Below are the code and all the weights of a small trained network. Each question names an input and a class and asks about switching units off, where a switched-off unit gives its printed mean instead of its output.

import numpy as np


def w(rows, s, z=0):
    codes = np.array(rows[::2]) - 128.0
    scale = np.full(codes.shape[1], s)
    scale[-1] = z or s
    return codes * scale


def norm(h):
    return h / np.sqrt((h * h).mean(-1, keepdims=True) + 1e-5)


def f(y):
    return y / 2 * (1 + np.tanh(0.7978845608 * (y + 0.044715 * y**3)))


def log_softmax(a):
    a = a - a.max(-1, keepdims=True)
    return a - np.log(np.exp(a).sum(-1, keepdims=True))


def net(x, mask):
    res = np.array(x, float).reshape(1, 5) / 4 @ E
    u = 0
    for l in range(2):
        y = f(norm(res) @ A[l][:, :-1].T + A[l][:, -1])
        res = res + np.where(mask[u : u + 3], y, B[l][:, -1]) @ B[l][:, :-1]
        u += 3
    return log_softmax(norm(res)[-1] @ U[:, :-1].T + U[:, -1])


A, B = {}, {}
E = w([
[95,154,177,90,119,97,63,147,144,127,135],'x0',
[172,77,152,181,105,123,159,100,194,100,212],'x1',
[116,113,131,143,112,2,119,91,124,77,98],'x2',
[109,107,151,172,169,35,105,174,171,118,116],'x3',
[96,35,154,141,91,148,131,133,162,139,90],'x4',
],0.0098)
A[0] = w([
[105,202,60,203,182,170,215,64,130,56,222,61],'L0N1',
[240,100,117,92,115,159,110,254,134,245,180,171],'L0N2',
[48,106,151,246,219,132,119,175,153,43,66,247],'L0N3',
],0.0053,0.0011)
B[0] = w([
[172,84,12,165,81,105,102,139,153,90,174,252],'L0N1',
[89,143,165,196,107,118,136,138,132,141,135,230],'L0N2',
[145,169,139,125,167,144,219,17,146,170,107,239],'L0N3',
],0.011,0.0033)
A[1] = w([
[11,171,157,207,139,1,129,50,108,213,13,146],'L1N1',
[210,153,213,120,155,142,97,69,122,15,127,99],'L1N2',
[105,166,194,124,28,233,112,115,105,150,208,253],'L1N3',
],0.0062,0.0048)
B[1] = w([
[18,123,154,36,30,88,217,125,118,153,192,255],'L1N1',
[137,158,108,150,96,143,182,101,122,164,160,136],'L1N2',
[95,126,72,170,152,148,191,108,148,107,5,227],'L1N3',
],0.012,0.008)
U = w([
[212,183,94,104,102,100,124,88,59,143,162,66],'0',
[70,144,219,1,56,88,187,134,137,179,195,154],'1',
[180,76,202,90,189,144,3,187,116,97,168,3],'2',
[250,161,65,204,99,137,119,196,167,127,230,61],'3',
[118,113,136,178,146,195,189,99,142,103,41,243],'4',
],0.008,0.0043)

Each question gives the input, the list of numbers given to net, and the class t.
The units are the neurons (one row each of A and B). Each row of codes is followed by its name. A weight is (code - 128) times the scale printed after its matrix; where a second scale follows, it is the last column's (A, B and U).
mask holds one flag per neuron, layer by layer. A switched-off neuron (its flag False) gives its mean, the last column of its row in B, instead of its output. The means were averaged over made-up inputs and are rounded, as every weight is.
A unit's drop is (log p(t) with every unit on - log p(t) with that unit switched off) / (log p(t) with every unit on - log p(t) with every unit switched off).
The circuit of an input: a set's keep is (log p(t) with only the set's units on - log p(t) with every unit switched off) / (log p(t) with every unit on - log p(t) with every unit switched off). Starting from all 6 units, units are removed one at a time, each time the one whose removal leaves the highest keep (on an exact tie, the one counted first), for as long as the keep stays at least 0.8.
units of the circuit, in order: the units of the circuit, biggest drop first
most important unit: the unit with the biggest drop
k most important neurons: the k neurons with the biggest drops, biggest first
top k neurons in layer l: the k neurons of layer l with the biggest drops, biggest first
drop of u: that unit's drop, to one decimal
input [0,6,6,-8,0], class 3: most important unit	L0N1
input [-2,-5,3,-3,-6], class 0: units of the circuit, in order	[L1N1; L1N3; L0N2; L0N3]
input [-6,0,2,5,6], class 1: top 2 neurons in layer 1	[L1N1; L1N3]
input [-5,3,0,8,5], class 1: 3 most important neurons	[L1N1; L1N3; L0N1]
input [-8,7,3,2,-1], class 3: units of the circuit, in order	[L1N3; L1N1]
input [8,-3,-1,-3,-7], class 4: 2 most important neurons	[L1N1; L1N3]
input [2,5,3,-3,1], class 3: 2 most important neurons	[L1N1; L0N2]
input [-7,5,5,3,-4], class 3: units of the circuit, in order	[L0N1; L1N1]
input [0,7,-5,-1,-4], class 3: top 2 neurons in layer 0	[L0N1; L0N3]
input [-2,4,2,4,-7], class 3: 3 most important neurons	[L1N1; L0N1; L1N3]
input [6,-8,-8,-3,2], class 4: 2 most important neurons	[L1N3; L1N1]
input [6,-5,-6,3,-4], class 4: 2 most important neurons	[L1N3; L0N3]
input [2,8,8,-5,1], class 3: top 2 neurons in layer 1	[L1N1; L1N3]
input [-6,-5,-3,5,1], class 1: top 2 neurons in layer 1	[L1N1; L1N3]
input [2,3,-8,2,3], class 4: most important neuron	[L1N3]
input [-8,-5,-2,3,-5], class 3: top 2 neurons in layer 1	[L1N3; L1N1]
input [2,0,-5,-1,-6], class 4: 2 most important neurons	[L1N3; L0N2]
input [5,6,3,-6,3], class 4: drop of L1N1	0.1
input [6,6,-8,-8,0], class 4: drop of L1N1	0.0
input [-4,3,-1,8,4], class 1: drop of L0N1	0.1
input [-8,-6,4,5,0], class 1: units of the circuit, in order	[L1N1]
input [-7,2,-8,3,-2], class 3: drop of L0N2	-0.2
